Each row was made from one small tree. The marks that hang from a mark follow it in brackets, in alphabetical order. Every link used is in the known rows. Write each row's tree.
Known rows
tazal(setur(peku podu(nobif))): [ 258  -30 -188  360   19  118 -311  -84  177 -136  255 -374   11   41
  356   37  100   -3  194  154 -334  -72   81  -87   12  437 -590  285
  -58  382   38 -204  486 -112 -247  175 -129 -116  387 -239  100  387]
pagi(laton(gudo(suko vatig)) mitaz): [-311   11 -266 -262 -347 -386  168  190  -61 -164  196  -59  -23 -189
   52 -191 -355  197 -297  -88   -4   -8  -18 -171 -119 -182   94 -460
  -92  210  281  -71 -214  310  417 -328 -154   58 -192  196   -1  213]
nobif(podu(peku suko)): [  85  283 -377  -90 -174  317 -377  -21  120 -206  402  -19 -160 -146
  -22 -253 -236   95 -102  -30   -5 -144   14  -26  -59 -154 -275  -83
 -101   51  -98 -223 -242 -285  -37  -60  -78  152  390  445   37 -204]
nobif(gudo(pagi(laton) vatig(mitaz suko)) leren): [ -68  -30 -344 -201 -437 -251  477  -76 -237  211  164  -88   -8 -369
    5 -348 -430  348 -124  -67  371  -60  255 -298  180  -17  101 -412
 -363   26  276 -150 -388   70  584 -338 -503 -295 -509  -76  129   19]
tazal(setur(peku podu(nobif(gudo laton)))): [ 272  -53 -337  172   10  155 -276  -90  177  -62  393 -274  -44 -113
  452   42   50  356  225   49 -249 -169  302 -158  131  412 -672  212
 -150  361   31 -322  387  -62 -171  134 -188  -58  473 -281   41  398]
podu(mitaz peku tazal(setur)): [ 222  309 -294   17 -370  286 -426 -271  194   22   59 -336  141  -36
 -124 -477 -237   -8   57   55   -2 -341  -48   17   17  410 -225  -72
  -12  692 -393 -141  232 -360   30  -32  -11   -2  369  387  -27 -329]
mitaz(suko(gudo peku(tazal))): [ -47  139 -132    4   10  534  -18 -207  -18 -116  199   79  -23  364
 -305  -76  -11    0  199  239  200 -120 -103  161   16   25  -32 -186
  102  403 -116  -18 -321 -203  150  183 -247  -67  269   14   -9  -38]
tazal(setur(podu(nobif peku))): [ 187  -12 -264  193  -34  173 -362  -91  214 -141  204 -330   61  -14
  216   15  -79  -10  186  144 -194 -162   21  -43   14  358 -497  213
  -29  410  -87 -162  325 -187 -135  133 -181 -171  450  -71  -52  286]
podu(mitaz nobif(gudo(pagi)) tazal): [ 198  182  -71  -77 -264  389   23 -250 -101  236  153 -224  -45   -6
 -229 -355 -409  450  -24 -209  393 -228  193 -242   56  317   84  220
  -16  160 -173   64   52  -54   77   75 -179 -169 -376  134  219   63]
laton(gudo(suko vatig)): [-270   -1 -202 -160 -216  -92   55  119  -88   -1  226  126  -56 -227
  105 -186 -186  354 -165 -166   44  -57  198 -110  -51 -171   29 -355
  -51  123  166  -66 -118   -8  238 -171 -156   57 -168  172  115  225]
setur(peku podu(mitaz(suko) nobif(laton) tazal)): [ 277  298 -323  199  -68  489 -142 -416  209 -103  364 -375  -35  202
   79 -309   -9  257  467  181 -124  -40   25 -287   87  405 -560  210
 -174  431  -89 -423  266   -8 -185  141 -360  162  396 -171  136   23]
laton(pagi(mitaz(suko))): [ -94  173 -119  -42 -130   76   70   27   56 -206  108  -70  297   -7
  167 -231  -49  -45  -51  135  130  164 -222 -143 -218 -157 -170 -250
 -177   82  -39 -122  -44   42  217  122 -109   -4 -119  -62 -195  -76]
leren(laton peku vatig(mitaz)): [  56  138  263   60  -41 -195  172  205  123   64  221  144 -269 -299
  105 -471  139 -127  125  -44  -39  109 -143 -293 -142 -451 -160  212
 -153  -81 -102  -30 -362  172   59  376 -214 -280 -162 -125 -151 -248]
podu(nobif(vatig) suko(mitaz) tazal(setur)): [ 353  151 -412  -72 -217  564 -308 -117  154  110  281 -288   49 -111
  -78 -242 -407  197  104   -7  279 -227  -12 -205  106  199 -203   57
   15  475 -256 -237  208 -398   78  -35 -418 -447  174  218  115   73]
tazal(setur(podu(nobif(laton(pagi) leren) peku))): [ 179   21 -439  -79  -81  104 -203  -62  285  -91  279 -331  132 -316
  439  -68 -185  321  281    5  -66 -248  231 -148  225  412 -752  204
  -65  259 -158 -450  273 -249  -87   61 -347  -40  450 -159 -163  208]
tazal(setur(peku podu(mitaz nobif(laton leren)))): [ 277  -11 -265  152  -67   74  -94 -177  201   71  253 -363   28 -150
  253 -214  -57  309  399  -28 -272 -218  220 -204  265  546 -710  350
  -63  386 -140 -374  533 -133 -138    3 -200   10  250 -349   92  170]
vatig(laton(gudo) suko(mitaz)): [-146 -108 -108   25 -149    1  298 -217  -53 -134  214   53   22 -135
 -245 -156 -107   96  -81 -104    9   98   -9    5   -9 -233  215 -172
   72  313  104   -8 -446  115  378 -101 -335    1 -342  131  206  288]
gudo(pagi(laton mitaz) vatig(leren tazal)): [-343  -12  -58 -106 -372 -502  420   57 -171 -202  128 -360  379    7
 -118 -270 -611   44 -348   -1  186  194   14 -139  -27  263  385 -153
 -229  108  513   23  -36  359  269 -363 -401 -512 -501   -7   59   83]
podu(mitaz nobif(gudo leren) peku suko): [ 128  236 -426 -325 -201  496 -194 -245  157  173  306 -125 -218 -190
 -228 -287 -507  511  300 -188  267 -374   23 -387  106  144 -350  139
 -170  104 -341 -236   29 -230   28 -151 -332   27  238  267   45 -203]
suko(gudo(pagi(laton)) mitaz peku(tazal(setur))): [ 139   24  -11   73 -221  283  -16 -315 -208  140  224 -334  139   67
 -484 -196 -357  -34 -194 -105  272 -283   29  320  245  328  153   37
  354  675 -293  -90 -363 -281  332 -103 -268 -305 -202  181  232  151]
suko(gudo mitaz peku): [  94   49   87  -38  -22  483  -36 -180 -102  165  212   10   16   71
 -421  -57 -267  -80  -73 -199  258 -255 -113  181   94  -36  109   73
  203  275 -345  -74 -328 -124  226  -92 -277  -37 -223   70  220  -24]
laton(gudo(suko) pagi): [-219  148 -135 -162 -160   27 -110   31   13 -112  333   37  -18 -284
  290 -188  -49  331 -301 -201    9    9  149  -83 -175 -209 -168 -225
   -9   42   70 -189 -297 -123  116   21  -99  306 -138  353  -29  209]
nobif(gudo laton leren(vatig(mitaz)) podu): [ 149    4 -292 -385 -341  -64  252  293  163  158  506  278 -338 -524
  170 -491 -160  619  -68 -210  109 -219  485 -219  257 -384 -261  -80
 -217 -129  -69 -352 -360   56  384   66 -243   35  -82  -93 -155 -275]
leren(peku(tazal(setur)) vatig(mitaz pagi suko)): [ -15  127  144  286 -482 -125   74   76  -18  131  340   84 -111  -38
   56 -704   70 -160 -153  222   40   47  -53 -167 -300 -107  -30 -197
 -298  492  -59  -36 -388 -290  405  544 -159 -518 -255  106  -88 -119]
leren(laton peku vatig(suko(gudo(pagi) mitaz))): [ -72  118  389  237   34  132  383  -39 -174  165  276  217 -289 -274
 -219 -536   -9  -46  194 -193  272  147 -111 -182  -80 -353   45  262
   37   39 -166   48 -671  -41   50  323 -413 -437 -576 -179  338 -104]
pagi(laton(gudo(vatig)) mitaz): [-230  -52 -180 -205 -269 -389  241  233  -50 -131   60 -132    7 -230
    6  -57 -252  117 -195  -14   29   31  -96 -168  -42  -86   69 -317
 -137  169  302  -47  -16  391  403 -216 -130  -50 -207   43 -117  143]
pagi(laton(gudo(suko(peku(tazal)))) mitaz): [-196  146 -295 -298 -343 -182 -103   -3   84 -340  293  -95 -146   13
   10 -266 -257  145 -324   -1  -40 -182  -91  113 -153 -160  -31 -439
   32  419   53 -175 -455  110  378 -130  -73  298  331  484 -187   95]
peku(tazal(setur(podu(nobif)))): [  94 -106  -76  166  -75   97 -186  -74  151  -86  198 -229  -25  168
  143   -5   26  169  186  122 -147 -116   96   90   38  431 -351  179
   76  442  -66 -113  267 -245  -21  252  -45 -222  319  -82  -34  324]
pagi(laton mitaz(suko(peku(tazal)))): [ -46  146 -324 -125 -167  -16   11 -131  100 -352   79 -174   83  259
 -188 -205 -130 -164   15  356   52  -10 -326  103  -79  -83  -26 -413
  -16  441  -20 -139 -302  123  336  -47 -136   32  432  140 -268 -123]
peku(tazal(setur(podu(nobif(leren) suko)))): [ 142  -37 -303  -18 -139  162 -206  -82  290  -57  311 -246  -84   83
  144  -93 -116  279  310   87 -128 -181  107   -5  149  436 -505  149
    6  392 -140 -282  222 -405  -16  118 -177 -170  519  -14  -78  224]
laton(gudo(vatig(leren tazal)) pagi(mitaz(suko))): [-469   78 -200 -202 -309 -115  248  139   56 -357  338  -62  392 -102
  166 -314 -291  245 -192   87  155  261 -128 -198 -273  -87  -35 -372
 -396  211  420 -109   26  183  390   18 -403 -217 -320   -9 -263   63]
nobif(leren(peku(tazal(setur))) vatig): [ -16   13   -4 -142 -166 -106   86  247  199  115   48  137 -160 -143
   87 -271   33  174  331  225  195 -226  341  -33  236  108 -335  -77
  -43  197   36 -247  169 -408  115   17  -17 -212  211 -243 -131 -268]
laton(gudo(vatig(tazal)) pagi): [-287   15  -81  -46 -177  -57   63  128  -66  -38  212  -40  168 -364
  225 -151 -149  442 -284 -158  177  144   27  -11 -197   11  -35 -189
 -256   15  300 -186   26  -16  142   45 -190 -160 -305  247  -70    7]
tazal(setur(peku podu(nobif(gudo) suko))): [ 295   64 -389  230  -32  327 -488 -118  251  -96  496 -363  -95  -28
  357    4    5  198  172  100 -286 -108  116 -210  -12  371 -675  167
 -199  402   -3 -331  347 -234 -220  101 -212  -97  587  -25   85  369]
gudo(pagi suko vatig(leren)): [-317   68  -94 -169 -312 -229  274  -11 -210  -32  231 -124  233  -49
  -18 -334 -481  152 -207 -140  194  -13  417 -267  135  103  248 -237
   29   45  210  -14 -161   -9  187 -393 -424 -217 -470   -6  324  305]
tazal(setur(peku podu(mitaz nobif(vatig)))): [ 246   62  -77  395  -54  200 -238  -98  126   56  233 -437    8  -97
  204 -193   93   96  255  145 -238  -90  161 -270   68  444 -590  279
  -54  474   -1 -348  611 -152 -185   87 -196 -169  155 -191  176  125]
nobif(laton(gudo pagi(mitaz)) leren(peku) vatig): [-183  161 -105 -484 -219 -186  314  422  184    2  246  199  -90 -626
  441 -353 -117  511  124  -68  355 -151  349 -345  165 -245 -515 -173
 -322 -159  161 -486  -26  -19  300   -3 -237  141  -97 -258 -354 -238]
gudo(pagi(laton) vatig(leren(peku))): [-303   13  102 -132 -170 -456  424   95 -180  -11   63 -198  101  -79
 -220 -130 -367  -88  -35   66  257   89  269 -287  245  188  247  -60
  -29  -34  430   50 -147  155  181 -408 -337 -350 -544 -234  182  238]
podu(mitaz(suko) tazal): [  99  265 -166   22 -184  354  -32 -302   94   38   38 -114  120  220
 -323 -432  -71   -1  196  169   82   14 -157  -78  -23  101   26 -143
  -32  410 -194  -41    3 -138  124   14  -76   45    1  112   14 -289]

Which tree is each row?
[-390  -83  -96   -6 -116 -203  326 -213   60 -443  259  -20  166  233
 -158 -107 -269   39  -99   95  -91  241   41    3 -130  126  335  -98
  -90  178  537  121 -407  174   50 -160 -488 -276 -117  144  147  208]
vatig(laton leren suko tazal)
[  27  151 -266   -9  -17  319 -118 -239   91 -210   96   -1   60  271
 -163 -203   64  -48  183  329  106  -59 -146  196   -7  -61 -105 -303
   32  379 -167 -141 -215 -215  149  141 -137   28  527  109 -181 -150]
mitaz(suko(peku(tazal)))
[-151   44 -249 -318 -334 -215   59 -173  -32  -82  495 -255  151  -26
 -320 -190 -406  -73 -439  -72 -152  -17  174 -181   66 -112  277 -121
  223  393  123 -222 -615  159  385 -276 -474  213 -274  392    3  344]
vatig(leren pagi(laton(gudo(suko(mitaz peku)))))
[  59  183  -43  173 -195  343 -267 -325  102    8  540 -233 -314  218
   78 -297  -22  494  174  -54 -149 -178  242 -186  -81  346 -460  168
  -64  402 -110 -396   93 -135 -111  103 -135  231  254  130  320  128]
setur(peku(tazal) podu(mitaz nobif(gudo(suko))))
[ -96  101 -191  110   30   32  -16  -67  113 -284  315   96 -260 -404
  176 -498  107  236  -43  -52  -91  151 -268   99 -319 -390 -140  -73
 -143  194   55 -182 -562   46  -63  438 -429 -170  413  455 -183 -249]
leren(laton(gudo) vatig(suko(peku) tazal))
[  71  -78 -267 -324   38   67  321  127   28  128   41   56 -130 -320
  163   18 -241  554  362  -69  315 -219  370 -336  372   66 -279  179
  -17 -216   79 -241  174   53   -2  -44 -421 -177   18 -346  -31   39]
podu(nobif(laton leren vatig))
[  -8  126  268  158  -59 -190  124  144  135    0  293  153 -184 -207
  101 -552   53  -23   -8  -54  -47  226 -271 -106 -336 -383  -54  247
 -313  -58   58  -13 -382  154  -24  424 -208 -448 -138   22 -176 -395]
leren(laton peku vatig(mitaz tazal))
[  57  110 -237   30 -223  119 -347 -136  131 -144   82 -167   39   35
   56 -170  -49   43   82  159  -21 -265   20  173   12  288 -271 -115
   11  539 -222 -135  128 -342   20  127   27  -90  599  245 -134 -125]
podu(peku(tazal(setur)))
[-317   51 -159  -57 -180   -8  155   58 -151  -60  162   38   24 -452
  270 -179  -66  350 -135 -102  240   82   47 -181 -136 -105 -142 -401
 -229   51  222 -169 -156  -90  290   23 -304  -41 -336  171   38  149]
laton(gudo(vatig(suko)) pagi)
[-343   82  102 -142    9 -158  230 -148   48 -313  240  207 -234   96
   12 -265   -9   16  342   77   28   48   -3 -137  -74  -51 -147   11
  -63  105  173   82 -507  -86   49  144 -311  -87   64  -94   10   57]
vatig(leren(laton peku(tazal)) suko)
[-281  -25   91 -232   12 -325  323  167    4  -60  126   85   11 -151
  -17 -117 -189   30  267  -53   78   32  159 -329  125  -22  -39   70
  -18 -100  201   39  -70  158   51 -146 -338 -251 -254 -316   60   95]
gudo(vatig(leren(laton peku)))
[ 205  218 -489 -180 -297  391 -286 -259  144  -12  201 -270    5 -250
   15 -366 -398  497  177 -136  132 -468   79 -157  127  423 -401  125
  -50  619 -292 -101  276 -193   64  119 -232  -36  315  244 -102   63]
podu(mitaz nobif(laton(gudo)) peku tazal(setur))
[ 235  238 -431  -30 -293  228 -475 -133  252 -161   90 -266  106  -13
  119 -234 -174  -61   20  169  -12 -316   12   97   18  329 -271 -139
  -43  575 -230 -143  160 -335  -42   49  -70  -46  668  314 -126 -149]
podu(peku tazal(setur))
